Below are the code and all the weights of a small trained network. Each question names an input and a class and asks about switching units off, where a switched-off unit gives its printed mean instead of its output.

import numpy as np


def w(rows, s, z=0):
    codes = np.array(rows[::2]) - 128.0
    scale = np.full(codes.shape[1], s)
    scale[-1] = z or s
    return codes * scale


def norm(h):
    return h / np.sqrt((h * h).mean(-1, keepdims=True) + 1e-5)


def f(y):
    return np.maximum(y, 0)


def log_softmax(a):
    a = a - a.max(-1, keepdims=True)
    return a - np.log(np.exp(a).sum(-1, keepdims=True))


def net(x, mask):
    res = np.array(x, float).reshape(1, 4) / 4 @ E
    u = 0
    for l in range(4):
        y = f(norm(res) @ A[l][:, :-1].T + A[l][:, -1])
        res = res + np.where(mask[u : u + 4], y, B[l][:, -1]) @ B[l][:, :-1]
        u += 4
    return log_softmax(norm(res)[-1] @ U[:, :-1].T + U[:, -1])


A, B = {}, {}
E = w([
[120,208,135,4,132,62,206,213],'x0',
[20,163,136,126,46,89,149,5],'x1',
[150,162,178,205,112,86,136,168],'x2',
[226,131,1,146,200,131,123,130],'x3',
],0.0094)
A[0] = w([
[164,179,64,243,132,98,137,81,78],'L0N0',
[203,99,95,46,174,132,128,206,74],'L0N1',
[112,188,60,87,102,69,146,61,135],'L0N2',
[225,165,5,178,144,68,132,132,3],'L0N3',
],0.017,0.0018)
B[0] = w([
[133,99,54,147,120,116,73,12,215],'L0N0',
[14,253,16,97,137,183,93,142,247],'L0N1',
[106,145,225,131,197,174,150,232,225],'L0N2',
[110,230,58,152,159,170,191,85,241],'L0N3',
],0.012,0.013)
A[1] = w([
[163,79,185,7,147,163,135,183,2],'L1N0',
[130,190,55,173,155,137,108,159,132],'L1N1',
[54,138,181,12,133,153,174,145,201],'L1N2',
[124,81,100,129,39,70,71,45,70],'L1N3',
],0.018,0.002)
B[1] = w([
[4,240,158,182,94,127,198,87,165],'L1N0',
[169,193,203,179,44,178,180,84,235],'L1N1',
[117,20,160,84,109,87,213,160,253],'L1N2',
[151,68,148,91,129,66,38,148,180],'L1N3',
],0.013,0.018)
A[2] = w([
[205,64,142,156,107,65,26,110,35],'L2N0',
[144,159,63,174,219,143,117,124,2],'L2N1',
[180,159,152,250,149,129,118,136,99],'L2N2',
[103,64,185,182,121,137,92,54,200],'L2N3',
],0.021,0.00093)
B[2] = w([
[209,73,107,180,185,5,77,163,249],'L2N0',
[57,156,124,71,165,233,35,124,200],'L2N1',
[194,116,70,109,95,127,17,98,199],'L2N2',
[220,63,169,121,82,104,184,187,251],'L2N3',
],0.014,0.012)
A[3] = w([
[93,82,99,95,141,69,44,158,63],'L3N0',
[151,153,126,226,171,173,98,140,2],'L3N1',
[152,153,190,253,173,168,124,56,114],'L3N2',
[51,88,43,13,189,163,106,121,135],'L3N3',
],0.018,0.00078)
B[3] = w([
[148,119,136,114,128,95,122,172,248],'L3N0',
[131,142,160,89,174,137,90,87,254],'L3N1',
[121,96,23,109,157,130,144,249,246],'L3N2',
[173,137,108,154,156,216,51,64,244],'L3N3',
],0.017,0.0053)
U = w([
[56,136,254,119,90,107,218,110,2],'0',
[255,74,138,169,147,45,35,110,94],'1',
[160,242,44,129,170,237,51,52,236],'2',
],0.0091,0.00059)

Each question gives the input, the list of numbers given to net, and the class t.
The units are the neurons (one row each of A and B). Each row of codes is followed by its name. A weight is (code - 128) times the scale printed after its matrix; where a second scale follows, it is the last column's (A, B and U).
mask holds one flag per neuron, layer by layer. A switched-off neuron (its flag False) gives its mean, the last column of its row in B, instead of its output. The means were averaged over made-up inputs and are rounded, as every weight is.
A unit's drop is (log p(t) with every unit on - log p(t) with that unit switched off) / (log p(t) with every unit on - log p(t) with every unit switched off).
The circuit of an input: a set's keep is (log p(t) with only the set's units on - log p(t) with every unit switched off) / (log p(t) with every unit on - log p(t) with every unit switched off). Starting from the 12 units with the biggest drops (on a tie, the unit counted first), units are removed one at a time, each time the one whose removal leaves the highest keep (on an exact tie, the one counted first), for as long as the keep stays at least 0.8.
units of the circuit, in order: the units of the circuit, biggest drop first
top k neurons: the k neurons with the biggest drops, biggest first
top k neurons in layer l: the k neurons of layer l with the biggest drops, biggest first
drop when u is switched off: that unit's drop, to one decimal
input [-8,1,-8,4], class 1: units of the circuit, in order	(L0N1)
input [-5,-6,-8,-4], class 0: top 3 neurons in layer 2	(L2N0 L2N2 L2N1)
input [-5,-1,-4,2], class 1: top 3 neurons in layer 0	(L0N1 L0N2 L0N0)
input [-6,-5,-8,-8], class 0: top 4 neurons	(L0N0 L1N0 L2N0 L0N3)
input [0,-3,-4,-4], class 0: top 2 neurons	(L1N1 L2N1)
input [-1,1,4,2], class 2: top 3 neurons	(L0N3 L1N2 L2N1)
input [-4,6,-1,-7], class 1: top 3 neurons in layer 1	(L1N3 L1N0 L1N1)
input [-2,8,-3,2], class 0: top 2 neurons	(L0N2 L2N0)
input [-4,-5,2,-1], class 2: top 2 neurons	(L1N2 L2N0)
input [8,-6,-2,-3], class 2: top 2 neurons	(L0N1 L2N3)
input [-5,3,-6,-1], class 1: top 2 neurons	(L0N1 L0N3)
input [-2,8,-3,1], class 0: drop when L0N2 is switched off	1.6
